Here is a tiny trained network, its code and every weight. The questions are about switching its units off for an input and a class, where a switched-off unit gives its printed mean instead of its output.

import numpy as np


def w(rows, s, z=0):
    codes = np.array(rows[::2]) - 128.0
    scale = np.full(codes.shape[1], s)
    scale[-1] = z or s
    return codes * scale


def f(y):
    return np.maximum(y, 0)


def log_softmax(a):
    a = a - a.max(-1, keepdims=True)
    return a - np.log(np.exp(a).sum(-1, keepdims=True))


def net(x, mask):
    res = np.array(x, float).reshape(1, 4) / 4 @ E
    y = f(res @ A[0][:, :-1].T + A[0][:, -1])
    res = res + np.where(mask, y, B[0][:, -1]) @ B[0][:, :-1]
    return log_softmax(res[-1] @ U[:, :-1].T + U[:, -1])


A, B = {}, {}
E = w([
[99,128,53,109,48,149],'x0',
[156,73,140,255,75,138],'x1',
[172,142,205,87,55,107],'x2',
[32,179,164,157,108,97],'x3',
],0.0094)
A[0] = w([
[130,103,101,136,151,120,86],'n1',
[94,155,132,62,142,116,48],'n2',
[130,138,119,77,147,117,57],'n3',
[143,124,164,108,97,132,86],'n4',
[127,124,131,154,122,126,254],'n5',
[76,136,41,110,7,128,103],'n6',
[131,137,177,110,83,122,102],'n7',
[135,147,176,152,174,139,60],'n8',
[59,124,61,182,203,141,76],'n9',
[208,107,99,112,131,150,94],'n10',
[130,119,128,160,105,137,76],'n11',
[36,157,160,156,114,102,74],'n12',
[135,125,165,110,95,112,69],'n13',
[157,116,131,184,105,136,67],'n14',
[125,116,181,108,85,130,76],'n15',
[151,124,166,107,90,133,117],'n16',
[122,133,137,203,88,107,119],'n17',
[108,98,155,202,100,141,59],'n18',
[141,145,173,155,177,96,103],'n19',
[121,121,216,151,192,118,110],'n20',
[144,147,163,113,75,119,128],'n21',
[32,150,193,148,114,133,61],'n22',
[52,144,147,55,151,119,140],'n23',
],0.017,0.008)
B[0] = w([
[159,177,156,171,130,135,153],'n1',
[157,168,137,128,59,196,189],'n2',
[166,131,130,152,64,163,169],'n3',
[116,178,137,152,155,125,172],'n4',
[51,63,2,17,145,79,221],'n5',
[89,68,208,145,181,206,248],'n6',
[95,175,106,153,139,102,191],'n7',
[107,129,157,151,148,196,165],'n8',
[89,238,141,178,138,65,231],'n9',
[210,125,116,138,197,109,214],'n10',
[154,183,156,110,116,166,159],'n11',
[211,112,118,147,186,100,197],'n12',
[127,187,147,160,129,127,166],'n13',
[192,183,183,138,77,204,189],'n14',
[128,184,147,177,120,107,177],'n15',
[109,159,120,167,142,99,194],'n16',
[129,125,82,76,65,146,214],'n17',
[167,157,138,117,34,174,202],'n18',
[96,100,150,145,152,195,188],'n19',
[89,78,190,126,146,181,217],'n20',
[84,169,102,117,160,64,203],'n21',
[215,135,129,153,201,109,194],'n22',
[124,112,77,61,47,144,233],'n23',
],0.029,0.011)
U = w([
[122,175,86,74,40,194,105],'0',
[17,230,110,175,120,104,137],'1',
[43,97,188,126,151,210,76],'2',
[222,123,79,128,174,134,252],'3',
[2,83,27,57,108,104,213],'4',
[100,93,144,172,39,55,27],'5',
],0.0075,0.0038)

Each question gives the input, the list of numbers given to net, and the class t.
The units are the neurons (one row each of A and B). Each row of codes is followed by its name. A weight is (code - 128) times the scale printed after its matrix; where a second scale follows, it is the last column's (A, B and U).
mask holds one flag per neuron, in row order. A switched-off neuron (its flag False) gives its mean, the last column of its row in B, instead of its output. The means were averaged over made-up inputs and are rounded, as every weight is.
A unit's drop is (log p(t) with every unit on - log p(t) with that unit switched off) / (log p(t) with every unit on - log p(t) with every unit switched off).
The circuit of an input: a set's keep is (log p(t) with only the set's units on - log p(t) with every unit switched off) / (log p(t) with every unit on - log p(t) with every unit switched off). Starting from the 12 units with the biggest drops (on a tie, the unit counted first), units are removed one at a time, each time the one whose removal leaves the highest keep (on an exact tie, the one counted first), for as long as the keep stays at least 0.8.
units of the circuit, in order: the units of the circuit, biggest drop first
unit that matters most: the unit with the biggest drop
top k neurons: the k neurons with the biggest drops, biggest first
drop of u: that unit's drop, to one decimal
input [-8,5,-7,7], class 2: top neuron => [n20]
input [1,7,1,8], class 3: top 4 neurons => [n22 n12 n23 n2]
input [5,-3,4,8], class 3: top 2 neurons => [n12 n22]
input [-3,-6,-7,-4], class 1: top 3 neurons => [n9 n17 n18]
input [6,2,-6,8], class 3: top 2 neurons => [n12 n22]
input [0,4,-8,-7], class 1: top 2 neurons => [n9 n12]
input [3,-2,2,-2], class 4: units of the circuit, in order => [n14 n9 n18]
input [-8,8,-2,0], class 0: top 4 neurons => [n18 n6 n17 n14]
input [-2,3,2,-4], class 3: top 3 neurons => [n23 n10 n6]
input [6,-1,-7,-8], class 3: top 2 neurons => [n10 n21]
input [-1,4,-6,8], class 3: top 2 neurons => [n12 n22]
input [-8,8,-1,-6], class 0: drop of n11 => 0.1
input [6,0,-6,-6], class 1: drop of n1 => 0.3
input [0,1,-3,-6], class 3: drop of n10 => 0.1
input [-2,-5,-5,5], class 0: unit that matters most => n23
